Below is a small trained network, with its code and all its weights. Each question gives an input and a class and asks what happens when units are switched off, that is, made to give their printed mean instead of their output.

import numpy as np


def w(rows, s, z=0):
    codes = np.array(rows[::2]) - 128.0
    scale = np.full(codes.shape[1], s)
    scale[-1] = z or s
    return codes * scale


def norm(h):
    return h / np.sqrt((h * h).mean(-1, keepdims=True) + 1e-5)


def f(y):
    return np.maximum(y, 0)


def log_softmax(a):
    a = a - a.max(-1, keepdims=True)
    return a - np.log(np.exp(a).sum(-1, keepdims=True))


def net(x, mask):
    res = np.array(x, float).reshape(1, 4) / 4 @ E
    u = 0
    for l in range(2):
        y = f(norm(res) @ A[l][:, :-1].T + A[l][:, -1])
        res = res + np.where(mask[u : u + 6], y, B[l][:, -1]) @ B[l][:, :-1]
        u += 6
    return log_softmax(norm(res)[-1] @ U[:, :-1].T + U[:, -1])


A, B = {}, {}
E = w([
[149,191,130,217,121,109,121],'x0',
[126,54,62,102,95,194,239],'x1',
[70,221,38,114,160,23,128],'x2',
[254,177,98,59,158,153,164],'x3',
],0.006)
A[0] = w([
[188,179,241,190,145,125,76,84],'L0N1',
[106,4,254,122,183,170,82,87],'L0N2',
[171,102,147,198,118,204,196,160],'L0N3',
[9,157,151,225,129,106,93,252],'L0N4',
[244,164,221,51,130,171,120,104],'L0N5',
[248,167,56,155,139,158,221,80],'L0N6',
],0.0071,0.0036)
B[0] = w([
[82,74,107,254,118,119,128,203],'L0N1',
[78,176,178,105,54,183,76,205],'L0N2',
[184,127,145,187,60,92,61,194],'L0N3',
[113,100,32,86,87,62,172,253],'L0N4',
[145,31,108,126,199,95,81,212],'L0N5',
[191,192,128,111,115,187,176,218],'L0N6',
],0.0087,0.0074)
A[1] = w([
[43,174,58,52,147,55,173,245],'L1N1',
[180,144,98,97,133,86,110,160],'L1N2',
[103,247,139,112,120,161,158,62],'L1N3',
[125,126,161,159,85,162,108,251],'L1N4',
[195,146,116,194,132,158,176,32],'L1N5',
[122,167,201,98,33,147,144,1],'L1N6',
],0.015,0.0022)
B[1] = w([
[78,156,94,223,83,7,95,248],'L1N1',
[153,133,74,65,123,168,126,181],'L1N2',
[91,31,174,198,156,109,43,153],'L1N3',
[70,181,89,142,165,52,128,173],'L1N4',
[112,205,126,128,76,117,242,179],'L1N5',
[153,127,152,59,109,205,123,159],'L1N6',
],0.013,0.015)
U = w([
[176,76,83,60,184,131,95,91],'0',
[127,104,173,102,130,131,191,3],'1',
[175,198,102,117,90,180,247,203],'2',
[121,109,199,121,115,128,132,21],'3',
[73,111,123,110,202,148,191,27],'4',
[143,67,179,193,192,120,74,95],'5',
[60,158,75,198,73,23,123,210],'6',
[46,144,164,54,59,209,79,112],'7',
],0.013,0.0053)

Each question gives the input, the list of numbers given to net, and the class t.
The units are the neurons (one row each of A and B). Each row of codes is followed by its name. A weight is (code - 128) times the scale printed after its matrix; where a second scale follows, it is the last column's (A, B and U).
mask holds one flag per neuron, layer by layer. A switched-off neuron (its flag False) gives its mean, the last column of its row in B, instead of its output. The means were averaged over made-up inputs and are rounded, as every weight is.
A unit's drop is (log p(t) with every unit on - log p(t) with that unit switched off) / (log p(t) with every unit on - log p(t) with every unit switched off).
The circuit of an input: a set's keep is (log p(t) with only the set's units on - log p(t) with every unit switched off) / (log p(t) with every unit on - log p(t) with every unit switched off). Starting from all 12 units, units are removed one at a time, each time the one whose removal leaves the highest keep (on an exact tie, the one counted first), for as long as the keep stays at least 0.8.
units of the circuit, in order: the units of the circuit, biggest drop first
most important unit: the unit with the biggest drop
top k neurons: the k neurons with the biggest drops, biggest first
k most important neurons of layer l: the k neurons of layer l with the biggest drops, biggest first
input [-1,-6,-2,3], class 5: top 2 neurons	(L0N5, L1N1)
input [1,-2,-1,7], class 2: most important unit	L0N6
input [-5,-1,-1,4], class 0: units of the circuit, in order	(L1N1, L0N5)
input [-2,5,-6,-6], class 7: 2 most important neurons of layer 1	(L1N6, L1N1)
input [-3,-3,-5,5], class 5: top 3 neurons	(L0N5, L1N1, L0N4)
input [-8,5,-6,6], class 0: units of the circuit, in order	(L1N1, L0N5)
input [-6,0,-6,8], class 0: units of the circuit, in order	(L0N5, L1N1)
input [-2,-7,-7,6], class 5: units of the circuit, in order	(L0N5, L1N1, L0N1)
input [7,7,5,4], class 2: top 4 neurons	(L0N6, L1N1, L0N4, L1N5)
input [2,7,-3,-3], class 2: top 3 neurons	(L1N1, L1N6, L0N5)
input [3,3,-6,-2], class 7: units of the circuit, in order	(L0N2, L1N1)
input [-3,-4,-4,-4], class 7: top 2 neurons	(L0N2, L1N1)
input [-1,1,-7,-6], class 7: top 3 neurons	(L1N6, L1N1, L0N2)
input [-4,4,-3,-6], class 7: units of the circuit, in order	(L1N1)
input [6,7,-7,-1], class 2: top 2 neurons	(L1N1, L1N6)
input [-8,1,2,7], class 0: 2 most important neurons of layer 1	(L1N5, L1N1)
input [-3,3,-3,0], class 7: top 2 neurons	(L1N6, L1N1)
input [7,6,4,2], class 2: top 2 neurons	(L1N1, L0N6)
input [-4,3,-5,-4], class 7: top 2 neurons	(L1N6, L1N1)
input [-4,-2,-1,5], class 0: most important unit	L0N5
input [-6,6,-6,8], class 2: 2 most important neurons of layer 1	(L1N1, L1N5)
